Each row comes from the steps of one path. Every step used is in the known rows, and no mark comes twice. Write the path behind each row, first mark first.
Each row is shifted at random along 6 fixed directions that mean nothing.
Known rows:
masoti, gumuz, tabutup, dege: [ 386 -169   12 -106 -330  -92  171  211 -264  269  -37 -134 -340   84
 -455  236  125 -184  -77 -139  284   12   92 -143  149  -29  -93 -376
  -67 -275 -169  218  143  238  -62   52 -238   99  258 -349  -69  -53
 -368   61   79   18  109 -185 -217   74 -102 -182  -62   -2 -171 -164
  -18]
sadut, sunas, tabutup, dege: [ 554 -147   85   21 -230 -140  141  418 -564  141 -206  142 -290   38
 -367  210  212 -304  240  125  165   90  195  -32  126   41 -155 -353
 -217    8 -163  161  -68  430   17  -61 -306  224  322 -503  -17   47
 -294  217 -191  287   26 -182 -193 -197   63  -75 -282  186 -367 -358
 -371]
fimap, gumuz, masoti, pozi, vazup, bolepem: [-165  -80 -240 -231  127   68  186   25  195  -16 -112  -67  100   48
  -43   33 -119 -208 -105  -89   43   57   25  -79  -14 -180  146  -81
  -41 -109   66  -47  198  123   56   42  186 -230  -54  167   -7  -49
 -103 -120  162  -70  153  -15   -7  263 -137  -68  110   -5   21  -14
  -20]
zodivan, sunas, tabutup, gumuz, fimap, masoti: [ 165  173  -55  111   64 -180 -105  191 -203 -249   62  282  -68 -278
  109  198  522   48   67  373  100  -16 -292   18 -278  149  113   11
   90  184  170   83   15  300  -77  302 -123  231 -260   64  -65  -61
  211  180    8 -101  -16 -265 -233    1   54   65 -441  351 -511 -401
 -206]
vazup, bolepem, zodivan, pozi, pozisuk: [ 147 -101  121  185  -15 -314    9 -144  -79  220  184  -75  -39 -247
  102  -16  -12  212   78  142  104 -206 -211   31 -107 -149  104   26
  251 -185   90   75 -149  163  -11  131 -285   30 -197  169  -23  -60
  203  187   95  -56  -41 -101   54 -219   71  -41   75  155   60 -221
  245]
zodivan, pozi, masoti, gumuz, lufom, tene, vazup: [ -62  116 -114  -78  148  -50 -209 -101   35  -94  153   85   74   -6
  109  -59  114   21   38  108  -86   13  -51   16 -256  -38  -90  209
  154  -69   61 -156  125 -165  -75   39   12   90 -110  149  -89   29
  139   15   93 -142  -56  -19  -31   89  106   -4 -125  -25  -81  -56
   -8]
lufom, gumuz, tabutup, dege, pozi, pozisuk, bolepem, zodivan: [-203  -69  -15   -1   24  199 -244 -314   88 -145  242  -95   51  -31
   54   -9   76  182   20  -80 -179  -38  -12  -42   43 -115   59   74
  203  -88   42  -94  134 -125 -111  117   17   62  -44  104  -22  -23
    6   55  172  -62 -144   26  138  201  162  142 -190 -112  123   42
  352]
bolepem, zodivan, pozi, pozisuk: [  96  -73   74  -46 -106 -137  184   23   37    9  158  -24  -29 -100
  -19 -141  -32   58  132  125  229 -144    6   64  -69  -72 -159   33
  158   -6   85  -25 -103  -27   29   26   22 -105    1   99  -11 -205
   72   95   63  115   19  213  239 -150   91  -33   55  -84   56  -81
   32]
dege, lufom, gumuz, masoti, pozi: [ 116  155   -3  -66   88   10  -94  226 -268   52  -83  132   41  130
   26 -149  126 -160   16  106 -153 -157  -83  216 -112  222 -122   10
   96  159 -112   56  -65 -300   25  -29  -49  157  279 -251 -219  165
  213  155   80  -38   53    1   77  -35  107   75 -148  280  -82   53
 -108]
pozi, bolepem, sadut, sunas, tabutup, fimap, gumuz: [ 188  -28   87  134  -28   44   13  103  -39   37 -113   24   43 -107
  -35  -43  -29   63  -55 -114  -96  -18   -9  121   81  100   96  -27
 -192   36  -93  179  -83  -16   45   28   98 -103  -46  -15  195  -92
   26   25 -117   65  -23  -73   12 -156  -12   16   59  -18  -16   -3
 -201]
sadut, sunas, dege, pozi, pozisuk, masoti, gumuz: [ -33   19   27  -48  -10  -39  -83   65  -63   63   41  -30  -56   26
  -47  -13   29  -37  -31  171 -232 -138  -86  -49  -42    6  -65  -13
   82  132   27    1 -157   -5  113  -62 -162  106   67 -183  -16  -39
  -18    2   28   15  -62   81   43   43   73   24 -129    8  115   23
  110]
bolepem, zodivan, sunas, sadut: [ 321  134  202   -3  100 -100   59  108   79    3  -39  159   49 -101
    9 -172  128  144  119  221   79  -80  -91  148  -97  101  -75  110
  136  221  126   41 -159  -77   88    9  -82 -114 -326   -8    8 -190
  175   84  -53    0  -12  124  179 -282  -51  168  -34  -73  -11  -55
   81]
pozisuk, masoti, gumuz, lufom, tene, vazup, bolepem: [ -16   38  -36   -8    5  -52 -101 -122    1  306  -16 -213   20  218
 -116   -6 -265   40 -134 -258  -47  -76   34  -45  122   69   -4   46
   31 -313 -134  -51   73 -224   33  -53 -167   76  163 -220  -59  174
  -14  -75   35 -115  -36  -46  -56   33 -103  -84  305   54  257  233
  262]
dege, sadut, sunas, tabutup: [ 189  -10  113  149   15 -178 -126   55 -143 -145   16    1   12 -169
 -116   15   56  160   42  -80  -48  -48    2   32   26   29   -3  -97
  -62   71   37   -1   -3   47  -84    6 -197  164 -100  -92  111 -131
  -99  -58  -31  103  -62 -111  -57  -86   -6   42   14   -9  -48  -39
  -13]
vazup, bolepem, zodivan, sunas, dege: [  74    4   36  -54  161  -22  197 -104  263    6   33  -36  206  -61
   37   90  -31  132  112  141   34  111  103  -23  -30 -172   68   82
  183   20  251 -111  -31  170    7  -40   25 -343 -330  201   19 -178
  -38  -38   19  -22   80   14  106 -158 -114  124   24 -200   86 -192
  202]
dege, pozi, pozisuk, bolepem, zodivan, sunas, tabutup: [ -15 -215   67  -14  -47 -109  -36   73 -313  -73   89   56   85   94
   32   76  253  -51  235  219 -196  -76  191  106   90   84 -172  -34
  140  176   65   79   41  322  332  -57 -277   69   35  -73 -201  -72
    7   91  159  158 -163  114  116  -57  194  155 -205  262  -48  -62
   73]
bolepem, zodivan, pozisuk, masoti: [ -38   -4  -33 -117  -77 -110  170   70   51   24   48 -128  110  223
 -124 -138  -81  104  116  -92   56 -197  137   98  101  165 -326   80
  117   47   44 -154   28 -224  154    3    4    6  159 -214 -102 -103
  -38  -59  107  247  -67  262  290 -100   26   54  179  -39  222  201
  185]
masoti, gumuz, lufom, tene, vazup, bolepem: [   4  -36 -114 -177   96   91  -25  -63  111  -36  -37 -138  189  122
  -69  111 -203   19  -29 -172   -3  130  191 -112   31  -59    6  130
  -15 -184  -13  -96  155 -107  -56  -94   58 -140  132   31   -3   11
 -113  -61   51 -141   30  -39   27   51  -60  -50  156 -123   50   45
   50]
bolepem, sadut, sunas, dege, lufom, fimap: [ 110   89  113   78   -5   84   42  -37   95 -183  -16  -31  103  -66
   36   69   22  236   46 -126  -88   64    5   49  141  -14  -31   59
   59   99   76 -183 -103 -117 -145 -116  -10   -6 -105   31   83 -131
 -181 -107 -136   57   13  -46   67 -125   57   38   80 -260  142   94
   89]
sunas, dege, tabutup, fimap, masoti, gumuz, lufom, tene, vazup: [-154  183  -30  -34  128   57 -156 -219  118   20  -49  -80   52   36
  138  -65   19  111 -213    0  -44  167  -97  -26 -219   -1  -54   95
  -31   48   18  -18   89 -109  -85  -85   87  -54 -242   90  -40    8
  108 -177   -1 -235   93  -59 -281   66 -197   99  -97 -196   39  156
  277]
gumuz, fimap, masoti, pozi, pozisuk, bolepem, zodivan: [-343 -103 -157  -87    9  -67  179  -21  142 -199  129 -121  186   72
  187   37   60   96   62    3   33 -124  -39 -162   45    2 -130  225
  128  167   52 -115  228  114  142  106    6  -77   60   98 -121  -80
   89  -57  188  179  -82  225  202  266  167   61  -54  -48   33  157
  247]
sadut, sunas, dege, lufom, gumuz, fimap, masoti, pozi, vazup, tene: [ -58  -98  -24   42 -120  252   73   25   16  102 -183  -84   47  162
    0  -60  -88 -229 -124 -189  -97   90   89   54   71  166  -17   68
 -115   70  -97  -90  -37 -158  131 -217  181 -143  180 -216   85  155
 -112  -84  -66  -10   63  114  134  -21  102  -13    5 -122   68  198
  -22]
sunas, tabutup, fimap, gumuz, masoti, pozi, vazup: [  80 -128 -209  -20 -151   -3   37  321 -511   83 -239  126  -15  269
  -96   90  191 -300   97    0  -30   17  145  112   46  251 -168 -288
 -278  -63 -297  202  232  239  242   44 -103  209  267 -275 -168  143
  -59  125  167  205  -48  -77 -279   83   87  -61 -198  489 -258  118
 -247]
pozisuk, masoti, pozi, bolepem, zodivan, vazup: [-343  -29  -90 -306  158  -15  218  107  291   57  -58   26  324  380
   89 -126  -37  -56  192  123 -181   25  145   18  -10  -63 -118  229
  168  167   94 -110  133  -63  262  -86  150 -336 -154   21 -181  -37
   10 -265  228  250  -25  251   99  142  -53  198   21 -193  184  317
   93]
gumuz, lufom, tene, vazup, bolepem, sunas: [ 229  -23  141  171   71  -48 -169 -174 -135   58   21  -13  126  -55
   16  103 -104  208   53  -76   -2  -11  -20   11  102  -75   59   81
   50 -239  -55  -41   43   45  -86  -31 -311  113  -87   57  -37   82
   90   91   -3 -224  -33 -167  -22 -152   73  -52  158  136   93  -50
  204]
dege, sunas, tabutup, fimap, gumuz, lufom: [  72  -53   44   59   -8  128   78   48   97 -213   25  -24  193 -119
   16   74   15   46  -13    9 -119   78   18   39  -83  -50   36   -6
  -97   91  -18   35  196  195 -175  108   20 -210 -136  147   28 -186
  -19  -18  119 -174  233  -61 -108   49  -79   43  -71  -67 -119  118
   39]
sadut, sunas, tabutup, fimap, masoti, pozi, vazup, tene: [ -80 -205   17  188 -153  -58  -53 -153 -178  196   26 -215   99   71
  -98   86  -81  144 -109 -145 -227  -45   10  -29  119   65  -13   31
 -183 -127 -194    3  178  165   88   34 -234   -7  -85  -28   10  126
  -74 -160   83   74   53  -53 -296   -1   16  -69   53   92   46  434
  220]
pozisuk, bolepem, sadut, sunas, tabutup, gumuz, masoti, pozi, vazup, tene: [-261   97  -58   83  162  212 -185 -147  273 -342   -8  209  -45 -141
   69  -31  -44   74  -29 -111 -109  131  -68  -68    8  -69  329  178
    3   89  258 -184   20  -65 -106   20  152   68 -194  237  225  -83
  -71  -39 -176   99 -115 -123  -58   97   65  -61  -72 -130   -4  -98
  -26]
tabutup, lufom, fimap, gumuz, masoti, pozi, bolepem, sunas: [ 282  137  130  217  -50  -22  -14   46 -146   75  -48  270 -269  -87
   62  155  202 -160  -54  183  111  -41 -199   62  -18   25   22 -130
   10  -29 -163   79  -65  158 -120  197  -74  215  125  -10 -117   42
  118  279 -103  -66  154 -221  -11   78    4 -248  -27  363 -172 -347
 -152]
dege, lufom, gumuz, tabutup: [ 118  119   18   65   96   42 -154 -142   71 -108  188  -24  140 -173
   43  -22  110  218  -94  -19  -96 -107 -291   82 -104  -29  137   85
  249  -34   69   10   94 -121 -264  166    1   33 -227  158  -61  -84
  103  -13  152 -323  109 -199 -104   80   -1   93 -126    2  -23  -12
  165]
fimap, gumuz, masoti, pozi: [  98    7  -34 -260  114  -60  125  170  -11  137 -124  -91  130  182
  -94 -131  -93  -95 -171   22  -52 -139  -48  143  -99   55 -105  -92
  -41   25 -104  114  115 -164  161    8  -81 -203    3  -61 -155  -42
   96  -79  225 -107  185  135  -22   60 -103   -6   96   87   14  241
   72]
gumuz, fimap, masoti, pozi, pozisuk, bolepem, sunas: [ -71   26   78  141  -17 -184   80   51  -48   67   57  -26  -26  -21
  160 -111   19   57  -45   88   23 -294 -258  -33   63  119  -46  133
   89  152  -43  129  -30 -118  151  103 -126   65   84  -52  -56   50
  396   86   69  -14  -58  200  165    6  203   -2   10  189   49  129
  120]
pozisuk, bolepem, sadut, sunas: [  44  132  -72 -180  282   36   17  146  220 -407  -52  272   84  -90
   81  -75  -11   64  198   63 -133  -16  -39  -45   32   33   13  300
   56  340  255 -106  -81 -218  -38  -17  281  -16   17   44  167 -200
   89   19 -306  150 -145   94  264 -111  103   85 -136 -194  -13 -191
 -222]
bolepem, pozi, pozisuk, masoti, gumuz, tabutup: [-300  130 -225   19 -260   63   81  -72  264 -146  355 -148 -311 -187
 -152 -147 -257   15  -66 -134  329 -245  -41 -248  187  -38  -20  -82
  112  -61   99  -91  -39 -399 -300  124  422  293  368   48  192  -81
  -54   42  -29  118 -172  261  355  285  142 -201  105 -216  235  -63
 -113]
sunas, dege, tabutup, gumuz: [  72   36   52    9   50  -36 -230  -89  -34  -20   56  -42  -18  -68
  -67   49  149  139   -5   31  -30  -29  -67   18  -98   73  -19 -114
   26  -83   -1  -27  -23   52 -168   63  -96  121 -230   -2  -63 -125
  -44  -60   61   -7  -65 -194 -296  -16  -53   41 -169  -18   92  -71
  151]
sunas, tabutup, lufom, fimap, gumuz, masoti, pozi, bolepem: [-177  259  -34  122  154  163   21 -198  334 -129   23   39   31   18
  113 -111 -213  -44  -96   27  122  118   27   31  -99  -44   80    7
  -21   -3    9 -123   70 -310 -286   67  380 -154  -26  261  102   28
   87  -54  -17   43  174   36  -86  165 -115  -49   85 -113  -30    3
 -162]
fimap, gumuz, lufom, tene, vazup, pozi, bolepem, sunas: [-244  -52 -162  -39  198  371 -336 -364  198 -344  243 -128  482   80
  174   49 -207  313    9 -278 -318   -5  148   25  103  154    8  284
  -16 -157 -125 -246  119 -415 -161  108  163   64   47  209   44   20
   51   73   52 -240 -318  161  366  127  314  -38  130  -27  289  202
  205]
tene, vazup, pozi, pozisuk: [ 262 -247 -120  -47 -162 -262   58  197 -486  104  125  117 -262 -135
  -96  134  180 -144  219   88  172 -127 -174  -85   77  -70  -65 -333
   -3 -324 -116  161 -170  534   89  138 -228  474  199  -92  -91   42
  -90  199  -56  -50 -139 -182 -134    5  151 -170  -67  410 -189 -399
 -135]
dege, tabutup, fimap, masoti, pozi, vazup, bolepem, sunas: [-260   32  -76   80  -73 -103   12  -32   67   62    3  -10 -171 -172
   59  -22   11  -42  -53  -25   94  -35  -51 -168   56   -6   57   -4
 -136  105   34   60  -29   26  -97   43  305   25    6  102   85   49
  146  -99 -114   59   42   23  -54   34 -118  -36   -6    8   78   44
 -107]
fimap, masoti, pozi, bolepem, zodivan: [-311    1 -176 -169  221 -107 -125   12  -61 -117  179   -2  315  192
  185   46  205  101  148  125 -281 -220  -23  -41  -67  191 -197  314
  150  265  -70  -97  100 -101  139  167  -98  149   37  -24 -247    7
  212   14  112  235 -242  216  205  159  187  176 -225  126   36  149
  210]
pozi, bolepem, sadut, sunas, tabutup, lufom, fimap, masoti: [   3   70  109  245    2  -45  -46 -156   -4  -22   61  -39   10  -74
   50  103   40  202  -38 -151  -95  -11  -71   46  118   39   41   56
  -47   37  -66  -74  -27    0  -88   87  -49   86  -86   27   40   24
  -35  -60 -185  136   17 -153  -53  -52  -94    1  120  -36  -12   32
  -22]
zodivan, sunas, dege, lufom, fimap: [ 425   17  272  114 -169  -54  264   92 -168  319 -172  -66 -120   98
 -155   34   61 -173   -9   88  118   54  138  202  167   91 -182 -181
   67  -82  -37   56 -142   25   73 -200  -85 -212   29 -242  -61   54
  -71  -12  -50  -78  225  -11    8 -288  -78   19  156   -2   88  -58
  -24]
tene, vazup, pozi, pozisuk, bolepem, sadut, sunas, tabutup, lufom: [ -91  -27  -11  143    9  131 -146 -239   68 -191  217   70 -108 -130
   19  -94 -297  153  129 -187  -36  -19  -46  -37  174   28   69  -69
 -110 -176  -54  -53 -287 -154 -163   10  110  326  212   78  229   56
  -83   98 -408   24 -242   96   60 -109  135 -139  204  -56  146   30
 -129]
tabutup, fimap, gumuz, lufom, tene, vazup, bolepem: [ 319 -129  -36  -13  -59  -20  144   -7  -65   89 -191   14  -56 -200
   43  259   81  -87 -137   48  163  215 -108 -106  -99 -295  200  -89
  -85 -300  -39  116  210  684  -88   94  -73 -149 -233  262    3  -73
  -86  -12   32 -317  284 -430 -295  132 -175 -156   10  113 -208 -289
   17]
sunas, tabutup, lufom, tene, vazup: [ 504   45  112  135 -168  -71   64  122 -331  140 -126  225 -337   13
 -224    8   -6 -326  109   42  449  129  104   29   33   18  -84 -295
 -173 -183 -160   86  -71  223  -99  -89  -15  259  202 -186   41   55
  -86   80 -310  144  122 -153 -311 -170 -123 -154  -37  215 -248 -337
 -413]
sadut, sunas, dege, pozi, masoti, gumuz, tabutup, lufom, tene, vazup: [  34    6   76   85 -178  235  -74 -216  184   69   27 -100 -250  -19
 -283  -11 -278 -171 -213 -241  153  136  240 -104  101  -98 -113 -162
 -205 -191  -89 -142  -15 -206 -176 -248  260  -59  245  -77  262   72
 -335 -155 -261  -16   93  141  -18   60 -176 -111  157 -403  205   20
 -124]
lufom, gumuz, masoti, pozi, pozisuk, bolepem, sadut: [ -43  177   -5   81  -58   50  -53  -47  -36 -103   67   52 -218 -134
  -22  -41   83  -90   16 -116   62 -147 -121  -78  144 -179  108  -79
  172 -124   58 -118  -18  -44  -71  144   73  259  180  -62  -24   39
   13  144  -52   72  -47  -70  170  289   80 -122    6   91   67 -226
    1]
vazup, bolepem, zodivan, pozisuk, masoti, pozi: [  89  -33  162  131  -55 -363   -3  -38 -158  416   15 -126  -23   76
   33  -26    3  144   32   99  -36 -262 -164   57   13    0   -6  -13
  237 -134   -8  105  -89  112  190   61 -491  117 -136 -139 -177  101
  133   39  168   17  -73  -61  -29 -158  -11    8  156  268  174   76
  365]
masoti, pozi, bolepem, sunas: [  -4  -50  140 -100   51  -34  150   79  123   37   59   38  158   31
  -17   60   54  -23  104  179  -71  -44   68  -95  102 -182    4   58
  118   68   27   41   31  201   60    9  -41 -245 -188  162  -89 -152
   30 -127  155   67   69   85   27   88   33   26  -27  -82   91  -26
  -36]
fimap, gumuz, lufom, tene, vazup, pozi, masoti: [ -50   15  -72  126   56  145 -226 -488  240  -58  285 -252   42 -191
   41  -58 -235  204 -238 -269   52  -41 -160  -50  -15 -120  153   63
   48 -433  -78 -237  130 -158 -347  198   76  141 -169  331  121    7
  -37    0  -11 -380  -47  -70   56  272   59 -187  233  -76  243   43
  290]
gumuz, tabutup, dege, lufom, tene: [ 119   39 -130  -47  -46  101  -70    9 -114 -185   50  -23  -30   25
 -104   44   59   11   96  -14  138   57  123  -81   14   45  -56   68
   24   88   35 -111  149 -167 -337  -69    8  141  160 -105   39   83
  -17   44   15  108  -27 -109   35  -29  163   71 -203 -106  -99 -140
  -38]
masoti, pozi, vazup, bolepem, sadut, sunas, tabutup, dege, lufom, fimap: [-286  -73  125  256  -88  186  -79 -347  165   62   30 -219   20    2
    8   64 -217  147   23 -274  -83  186  145 -120  317 -160  246  -10
  -26 -220  -38 -176  -40 -122 -244 -149  -41  -35  -87  149  191  171
 -254 -185  -61  108  -50  -55 -110   15   79  -10  262 -266  305  383
  132]
tene, vazup, pozi, masoti, gumuz: [-192    0 -299  -54  130  -31 -251  -89  -15  -63  339    2   -4   -2
  -26 -101  -95   90   83 -177 -110 -190  -77  -69   15  218 -137   17
  -13 -261 -136 -123 -108 -414 -133  186  225  463  324   -2   66   97
   60  106 -108  -30 -344  147   84   92  219  -74   12  119  132   48
  -14]
gumuz, tabutup, lufom, fimap, masoti, pozi, bolepem, zodivan, vazup, tene: [ -23   31  -99   70 -127   -5  127   33   87   55  -91   97 -178  156
   58  -57  -93 -162   19  -58  270   56   83   64  -29  146 -108  101
  -51   83  -23  -12   33 -338  -49  -50  391  -38  263  -69   61  185
   42   51 -141  175   64  105  189  -81  -55  -88   79  -80 -146  -58
 -183]

Write each row's path:
[  11  -77    9  -76 -133 -140   71  145  -80  222  -99 -164  -71   17
  -39   94    9   43 -122  -60 -164  -44  -49  -37   52 -153  177 -203
   12   86  103  210  -80  249  265 -187 -339  -73 -169 -122  -18   -7
 -171 -165  136  -41   34 -140 -111  -74 -174   57   75  -50   21   64
  111] -> vazup, bolepem, sadut, sunas, dege, pozi, pozisuk, masoti, gumuz, tabutup
[-193 -110 -146 -261   18  137 -180   45    7 -177  -87  -33   97   39
   19   32  -89    5   50  -93  -12  187  330    5  -18   87  -66   -5
 -218   51   -3  -41   76  -79  -67 -229  221  -67  107   81  -34   76
 -102 -139   30    3 -105  -31   -6  -77  -49   69   10 -140   24   75
 -257] -> dege, tabutup, gumuz, lufom, tene, vazup, bolepem, pozi
[-258  148  164  142    2  138  -71  -17  205 -189   38  -20   27 -122
  166   25   80   33  -80  -61  -88   71    0   21  -27  -39  172   91
  -30  195   35  -57  -40 -120 -175   46   90 -127 -156  155   75   -9
   46 -103  -38  -32   99   18   10   75 -115  120   36 -188  -24  158
  -67] -> dege, sunas, tabutup, gumuz, lufom, fimap, masoti, pozi, bolepem, sadut
[ 236  -55 -104 -248    5  -23 -113   96 -210   88    9  108   14  188
  -18   89   77   23  -59   81  -60   70 -102   58 -176  126  -68  -71
  -92  -52 -160  234   87   36   97  -21 -184   94   -1  -60 -173   89
   17   10   75 -267   20 -156 -318 -104 -122  -44 -114  218 -280   53
  -96] -> masoti, gumuz, tabutup, lufom, tene, vazup, pozi
[ 271 -120   -1  222 -268 -102  -19   56 -465  171 -147  -67 -157  -82
 -162  447  149  -86  -86 -139   47  162   91 -159  103  -61   14 -196
 -243 -235 -221  124  138  594    7   51 -333  202  233 -277  -31  184
 -300  137 -166  -64   72 -352 -332   52 -117 -184  -71  250 -282 -184
  -60] -> sadut, sunas, tabutup, fimap, masoti, gumuz, lufom, tene, vazup, bolepem
[ -19   29   95   35 -107  -26   73   76   30  -14  -24   93 -232 -169
  -98   77  175 -114  -64  128  265  -31  -40  -29 -110 -138   35  -97
   94  -88  107  -26  -33  257  -63  145  -27    2   28   64  -33  -76
 -102  131   75   93   75 -140   40  148  -70 -102  -14   40  -68 -387
  -74] -> tabutup, gumuz, masoti, pozi, bolepem, zodivan, pozisuk
[-197   -9  -29   -3   54   75   34   39  -30   75 -181   -6  -25  139
 -102  -96 -198  -63   67 -124  -31  128  162   -6  112  -82  109 -130
 -173   17   23  -37  -11 -150   45 -226  -87  -35   49  -98   97  213
 -120  -67  -16  232  -18    8  -93 -101  -37   59  113 -114   18  207
  -92] -> gumuz, masoti, pozi, vazup, bolepem, sadut, sunas, tabutup, dege
[  68 -104  220  204 -203   37 -166  -18 -209  179  -63  -48 -186  -23
 -245  171   93  -36  -39 -109   17   -7  172   19  139   52 -130 -259
 -137 -106 -159    5  -86  198   29  -79 -247   69  188 -351  -35   77
 -329  142  -70  187 -107  -96  -60   -9  -63  -71  -10  -42  164 -151
  101] -> sadut, sunas, dege, tabutup, gumuz, masoti, pozi, bolepem, zodivan
[ 278   19  194  109 -166  -53   22   54 -232  256 -214  -71 -231   33
 -105   31   11 -144 -152  105  -16   21  -63  132    2  -49 -105 -319
 -190   60 -177  135 -113  204   98 -155 -255  -85   80 -276 -122  136
  -94   56  -14  -79  287 -136 -170  -82 -195 -113  114   75  -36   15
    1] -> sadut, sunas, dege, tabutup, lufom, fimap, gumuz, masoti, pozi, pozisuk
[-204  -39  -70  -17  -72   85  191   -3  113  151   88  -21  -60   -7
  -12  -22 -127  -76 -154 -179   78  103   75  -70   63   39   -4 -155
 -188 -159 -122  171 -150  -52   38   72  384  -58  144   92  145  -15
  -38  -72 -170 -110   -5  204  -67   28 -111  -65   78  -51   13   57
 -175] -> tene, vazup, pozi, bolepem, sunas, tabutup, fimap, masoti, gumuz
[-151   -7  -27 -223  222  168  -28 -205  278 -113  100  -23  228   74
  242  -99 -130  172  -81  106 -140  153  -99   -4 -169 -139  104  309
  158   64  119  -12   38  -23  101  -45  -12 -230 -205  304  -70 -120
  104   36   99 -346   -2   63  112   48    4   51   26 -119   26   81
  272] -> masoti, gumuz, lufom, tene, vazup, pozi, pozisuk, bolepem, zodivan
[ -64  -82 -214 -213  116 -238  129  196  -91   33   21  196   50   19
  132    6  114  -86  284  190   10  -15  -42  -17 -121 -122  -45   -3
  126   19  144   30 -123  329  260  -10  -51   50  -36   33 -123  -39
   99   13   30   88  -61   27   13  -97   20  103  -66  136 -114 -218
  -14] -> tene, vazup, bolepem, zodivan, pozi, pozisuk, masoti
[-266   21 -287 -281   40   80  -40  -69   74  -46  167 -160  154  193
   18 -129 -212   50   15 -127  -93  -29  106 -107   53   21  -89  145
  -24  -86  -23 -191  -14 -300   76  -56  226   49  196  -17   13  110
   92 -146   55   -1 -140  206  129   90   69   18  141   -8  194  225
   38] -> lufom, tene, vazup, pozi, pozisuk, masoti, gumuz
[-283  -97  -51  -28  -23  131  111   68  162 -294  -74    3  208   43
   94  105   60   38   82   28  -97  143  116  -42  -27  -19   12  164
  -95  238   64  -59   94  129  132   29  130 -255   50   16   15  -41
 -123   -2   13  163  -38  184   78  118   63   96 -121 -143 -108  208
  -92] -> sadut, sunas, tabutup, gumuz, fimap, masoti, pozi, pozisuk, bolepem, zodivan, vazup
[ 153 -129  119  197 -235  -85  142  -53 -105  418 -150 -152 -315  -30
 -215  -68 -160 -243 -229 -239  335 -137  -61   96  137  -32   61 -323
  -28 -391 -106  138  -66   32  145   51  -98   50  192 -178   49   82
 -124  171    8 -106   64    4  132    1 -110 -244  379  214  176 -101
  117] -> fimap, gumuz, masoti, pozi, vazup, bolepem, zodivan, pozisuk
[-172   23  130  -26   63   62   17 -210  291 -137  138 -122  210    4
   81  -62  -21  189  143  120 -179  -98   67 -111  140 -157    0  225
  233  112  119 -144   23   68   70   15 -125 -232 -274  156  -53 -121
   53  -85  122  108  -86  244  248  133  101  119   99 -247  314  224
  328] -> masoti, pozi, pozisuk, bolepem, zodivan, sunas, sadut
[-113    0 -125 -311  112   28  153   51   88  127  -73  -71   37  134
   94  -33  -41 -186 -227    4   22  137  -24  -32 -177  -28   14  112
  -32   54   -6   86   29   -7  150  -50  155 -198  -13   51  -71   49
   38 -101  -30 -261  113   48   32   94 -202   19   16  -68 -144  -42
  -83] -> fimap, masoti, gumuz, lufom, tene, vazup, pozi, bolepem
[-167  237  168  223   54  -34  -30 -122  249 -197   54  105  -55 -206
  220  -41  142  130 -118  171   72  -59 -266  -45 -135  -17  171  148
  194  138  233   37  -51  -73 -102  225   50   22 -271  219   75 -100
  262   19   -6 -151  -27   58  -27   72   90    7 -139   37  -55  -95
   14] -> zodivan, pozisuk, bolepem, sunas, tabutup, gumuz, fimap, masoti, pozi
[-124  164   72  -33  115   61  -48   35  215 -218 -101   41  131  -32
  173 -144   -1   59 -145   23 -125  110  -61   65 -232   40   65   78
 -134  366   27   -9   35 -184  -27  -77  120 -187 -198   81   66  -27
   82 -249   -4  -17  171   76  -38   47 -170  139  -17 -203 -178  312
 -167] -> dege, sadut, sunas, tabutup, lufom, gumuz, fimap, masoti, pozi
[-224 -232 -181 -180   78   40  -73  218 -153 -182 -149  104  202  161
   38   -8  -36 -100  254  -99 -241   79  320   64  109  163  -29   -6
 -190  195   62    3    6  -87  257 -268  139   29  106  -28   89   46
 -126 -146    2  278 -253  119   63 -188  107  181  -83   51  -39  174
 -356] -> dege, pozi, vazup, bolepem, sadut, sunas, tabutup
[-131 -121  163  387   -2   18 -272 -337  -15  150  170  -17 -100  -13
    9 -208 -132  113   76 -100   60   16   80  101  -29  108   86   31
  144 -216   24  -77 -126 -408 -209   -9   23  280  -13   56  207   81
   61  124  -24  171 -292   43   38 -152  284   30  -74  -40  147  -36
  279] -> sunas, tabutup, dege, pozi, bolepem, zodivan, vazup, tene
[-272   89 -109  112   42   88 -113  -13  239 -250  -13  125  -22 -275
  237  103  185   94  -41  -11   87  -13 -232 -223 -103   31  313  140
  -27   53   72  -70  -16   79 -169  243  139  131 -255  268  141  -35
  138    5   -9   -2 -155  -94  -20  197   86  -17 -142   42  -53  -42
  -87] -> tabutup, gumuz, fimap, masoti, pozi, vazup, bolepem, sunas, sadut
[ -69   -9   34   15  -74   57 -194  -60  -57 -142   25  -79  -22  -69
 -198  251  112   97   -4  -49  -99   30  121 -123   44  -70  -96 -174
  -87  -51  -17 -170   78  194 -167   -7 -181   75   28 -146  -63    6
 -350  -47   29  110  -32 -139 -210  174  -52  -67 -116 -141   97  -33
  112] -> sadut, sunas, dege, tabutup, gumuz, masoti, pozi
[  15   22   38  232  -17   75 -195 -115 -166 -253  109   45   65  -21
  115  169  192  183  210  118 -141  -28   62  103  117  157  -31  150
  112   28    1  -91   28   96   -8  158 -190  145  108  -34 -118   17
   67  359   35   61 -174  -88  195  -37  261   24  -65  251  -42 -105
  113] -> pozi, pozisuk, bolepem, zodivan, sunas, tabutup, gumuz, lufom, fimap
